Here is a tiny trained network, its code and every weight. The questions are about switching its units off for an input and a class, where a switched-off unit gives its printed mean instead of its output.

import numpy as np


def w(rows, s, z=0):
    codes = np.array(rows[::2]) - 128.0
    scale = np.full(codes.shape[1], s)
    scale[-1] = z or s
    return codes * scale


def norm(h):
    return h / np.sqrt((h * h).mean(-1, keepdims=True) + 1e-5)


def f(y):
    return y / 2 * (1 + np.tanh(0.7978845608 * (y + 0.044715 * y**3)))


def log_softmax(a):
    a = a - a.max(-1, keepdims=True)
    return a - np.log(np.exp(a).sum(-1, keepdims=True))


def net(x, mask):
    res = np.array(x, float).reshape(1, 8) / 4 @ E
    u = 0
    for l in range(4):
        y = f(norm(res) @ A[l][:, :-1].T + A[l][:, -1])
        res = res + np.where(mask[u : u + 10], y, B[l][:, -1]) @ B[l][:, :-1]
        u += 10
    return log_softmax(norm(res)[-1] @ U[:, :-1].T + U[:, -1])


A, B = {}, {}
E = w([
[138,105,168,116,185,136,144,227],'x0',
[62,100,177,133,68,148,193,117],'x1',
[98,82,154,155,145,141,67,113],'x2',
[127,130,129,128,128,127,128,128],'x3',
[158,150,121,130,140,244,119,128],'x4',
[128,127,126,128,124,128,126,128],'x5',
[69,116,16,153,203,152,135,120],'x6',
[116,83,126,21,146,141,127,93],'x7',
],0.012)
A[0] = w([
[150,183,107,128,87,125,75,30,63],'L0N0',
[142,144,173,96,186,131,102,212,112],'L0N1',
[150,113,137,24,166,138,97,91,60],'L0N2',
[202,216,99,75,125,120,200,134,89],'L0N3',
[196,139,196,103,85,132,82,123,2],'L0N4',
[153,136,106,107,156,4,83,141,150],'L0N5',
[134,98,186,151,157,151,27,96,83],'L0N6',
[121,128,154,129,120,179,157,114,132],'L0N7',
[165,176,148,222,150,124,112,130,75],'L0N8',
[212,165,110,118,152,204,78,124,133],'L0N9',
],0.018,0.0086)
B[0] = w([
[214,49,89,149,93,182,219,118,198],'L0N0',
[200,59,76,152,79,160,210,89,206],'L0N1',
[157,193,105,33,72,108,108,155,193],'L0N2',
[61,41,111,154,111,76,63,155,207],'L0N3',
[113,180,98,156,197,5,199,129,190],'L0N4',
[151,143,191,160,161,148,60,62,250],'L0N5',
[58,45,104,157,112,83,69,158,178],'L0N6',
[108,137,178,125,140,139,119,94,167],'L0N7',
[159,193,99,37,61,104,100,162,187],'L0N8',
[145,149,207,161,167,146,60,50,219],'L0N9',
],0.025,0.011)
A[1] = w([
[114,172,1,132,249,157,114,151,114],'L1N0',
[138,165,124,242,89,134,104,175,105],'L1N1',
[121,145,35,129,207,208,86,106,183],'L1N2',
[150,199,110,182,73,140,105,194,57],'L1N3',
[95,70,59,148,146,126,69,197,66],'L1N4',
[172,163,107,50,91,121,99,185,89],'L1N5',
[68,137,188,130,85,171,180,155,1],'L1N6',
[230,67,145,128,183,157,164,241,82],'L1N7',
[142,140,115,130,145,125,129,144,51],'L1N8',
[103,144,124,115,129,106,81,189,107],'L1N9',
],0.017,0.0047)
B[1] = w([
[141,155,132,88,204,73,196,112,155],'L1N0',
[152,82,160,25,125,94,147,106,214],'L1N1',
[173,115,150,131,128,5,165,128,252],'L1N2',
[123,152,149,43,117,103,103,130,182],'L1N3',
[75,100,105,159,120,91,101,133,188],'L1N4',
[109,183,94,108,74,93,115,81,251],'L1N5',
[83,165,146,147,142,188,144,153,180],'L1N6',
[140,100,84,127,126,172,180,50,177],'L1N7',
[119,131,113,106,177,138,111,159,95],'L1N8',
[140,104,86,140,95,161,158,108,162],'L1N9',
],0.024,0.0042)
A[2] = w([
[5,165,220,157,85,160,230,190,55],'L2N0',
[129,128,220,184,107,70,116,44,240],'L2N1',
[127,127,135,155,97,111,123,108,70],'L2N2',
[156,123,118,181,123,77,194,167,51],'L2N3',
[95,40,148,130,103,91,92,237,5],'L2N4',
[112,128,203,151,142,76,135,109,134],'L2N5',
[136,140,241,133,142,158,115,120,26],'L2N6',
[216,55,100,122,147,198,154,206,124],'L2N7',
[188,156,84,182,213,149,46,192,109],'L2N8',
[125,181,128,157,220,7,194,176,91],'L2N9',
],0.015,0.0028)
B[2] = w([
[185,141,250,224,105,46,69,39,156],'L2N0',
[70,153,103,119,149,209,169,216,249],'L2N1',
[116,134,118,131,141,142,134,147,147],'L2N2',
[166,131,78,136,162,128,134,105,146],'L2N3',
[61,132,54,148,141,139,53,105,143],'L2N4',
[127,147,90,104,166,163,120,152,174],'L2N5',
[106,159,127,122,189,183,112,121,148],'L2N6',
[121,121,91,140,68,155,189,89,141],'L2N7',
[181,155,146,158,121,47,103,47,133],'L2N8',
[110,201,105,141,177,53,214,158,162],'L2N9',
],0.019,0.021)
A[3] = w([
[107,90,122,145,94,109,105,194,90],'L3N0',
[121,162,163,34,53,108,133,145,21],'L3N1',
[121,124,116,137,98,161,160,192,86],'L3N2',
[93,121,166,100,140,148,134,130,48],'L3N3',
[155,134,123,108,114,125,147,111,62],'L3N4',
[126,136,131,99,138,195,108,121,101],'L3N5',
[99,147,191,102,144,224,128,195,69],'L3N6',
[48,121,173,121,107,134,176,125,99],'L3N7',
[184,125,166,141,165,98,86,84,2],'L3N8',
[92,93,176,6,155,105,135,71,51],'L3N9',
],0.017,0.0037)
B[3] = w([
[69,92,136,99,147,106,113,106,155],'L3N0',
[94,202,101,105,45,112,135,132,253],'L3N1',
[170,82,152,114,105,98,99,90,153],'L3N2',
[168,126,137,99,148,156,98,133,135],'L3N3',
[105,151,106,141,106,146,128,143,159],'L3N4',
[62,156,151,135,125,139,184,165,190],'L3N5',
[84,147,112,90,160,193,145,148,218],'L3N6',
[250,127,114,143,180,112,49,114,169],'L3N7',
[81,148,252,183,63,105,156,140,194],'L3N8',
[194,114,160,92,105,137,83,203,181],'L3N9',
],0.02,0.0067)
U = w([
[158,195,115,1,6,87,101,133,118],'0',
[210,8,79,148,78,181,225,79,100],'1',
[138,172,89,130,210,27,206,166,111],'2',
[166,147,254,206,125,129,40,75,93],'3',
[93,151,155,88,179,246,107,166,133],'4',
[102,131,89,131,113,140,124,104,254],'5',
[45,21,67,137,116,74,36,139,83],'6',
],0.0095,0.01)

Each question gives the input, the list of numbers given to net, and the class t.
The units are the neurons (one row each of A and B). Each row of codes is followed by its name. A weight is (code - 128) times the scale printed after its matrix; where a second scale follows, it is the last column's (A, B and U).
mask holds one flag per neuron, layer by layer. A switched-off neuron (its flag False) gives its mean, the last column of its row in B, instead of its output. The means were averaged over made-up inputs and are rounded, as every weight is.
A unit's drop is (log p(t) with every unit on - log p(t) with that unit switched off) / (log p(t) with every unit on - log p(t) with every unit switched off).
The circuit of an input: a set's keep is (log p(t) with only the set's units on - log p(t) with every unit switched off) / (log p(t) with every unit on - log p(t) with every unit switched off). Starting from the 12 units with the biggest drops (on a tie, the unit counted first), units are removed one at a time, each time the one whose removal leaves the highest keep (on an exact tie, the one counted first), for as long as the keep stays at least 0.8.
units of the circuit, in order: the units of the circuit, biggest drop first
top k neurons: the k neurons with the biggest drops, biggest first
top k neurons in layer l: the k neurons of layer l with the biggest drops, biggest first
input [5,-7,5,-5,3,2,-4,5], class 3: top 3 neurons -> L0N9, L0N0, L0N2
input [-4,8,-7,6,8,7,-4,-4], class 3: top 2 neurons -> L2N0, L0N5
input [-3,-2,7,-3,-2,-8,5,2], class 6: units of the circuit, in order -> L0N6
input [-5,5,-7,0,-5,-8,-5,-6], class 6: top 2 neurons -> L0N3, L0N2
input [-3,0,-2,-8,8,8,8,-1], class 2: top 2 neurons in layer 1 -> L1N2, L1N0
input [5,-4,-3,3,-6,-3,-5,2], class 4: units of the circuit, in order -> L0N5, L2N1
input [5,1,8,-5,3,-8,1,1], class 6: top 2 neurons in layer 0 -> L0N6, L0N0
input [2,-5,5,5,4,-2,4,5], class 0: top 3 neurons in layer 2 -> L2N0, L2N6, L2N4
input [4,-8,-5,-6,5,-8,-4,-7], class 3: top 2 neurons in layer 0 -> L0N9, L0N2
input [-8,-7,4,-8,8,6,-1,-2], class 1: top 2 neurons -> L0N0, L0N5
input [4,2,5,-3,-6,-2,-6,-2], class 2: top 2 neurons -> L0N4, L0N9
input [-5,7,8,-5,-4,-1,-5,5], class 6: top 2 neurons -> L0N6, L0N5
input [6,-2,7,-1,2,-2,-2,-5], class 6: top 2 neurons -> L0N6, L0N0
input [-3,8,1,6,5,4,0,-5], class 3: top 2 neurons in layer 0 -> L0N5, L0N9
input [0,6,8,-3,3,-3,-3,7], class 6: top 2 neurons -> L0N6, L0N8
input [-8,3,4,-4,5,-2,6,-2], class 1: units of the circuit, in order -> L0N0
input [-3,0,-8,-3,1,3,7,-5], class 6: top 3 neurons -> L0N3, L0N4, L1N4
input [-7,6,-4,-1,-4,-1,8,7], class 2: top 3 neurons -> L0N1, L0N8, L0N3
input [7,-2,-6,7,-2,4,2,4], class 1: top 2 neurons in layer 0 -> L0N1, L0N6
input [2,-2,5,8,3,-4,-8,-3], class 2: units of the circuit, in order -> L0N4
input [-6,-5,-6,4,7,-8,5,5], class 4: top 2 neurons -> L0N9, L0N1
input [-8,4,-7,2,0,6,-3,4], class 1: top 2 neurons in layer 0 -> L0N0, L0N6
input [0,-6,-5,4,-5,-1,2,1], class 3: top 2 neurons in layer 0 -> L0N5, L0N3
input [2,-3,7,-6,-2,5,6,-2], class 6: top 3 neurons in layer 0 -> L0N6, L0N4, L0N5
input [-4,6,6,-5,-1,1,-1,3], class 3: top 2 neurons in layer 1 -> L1N6, L1N2
input [7,6,2,8,8,-8,-1,8], class 0: top 4 neurons -> L0N2, L0N5, L0N0, L2N1
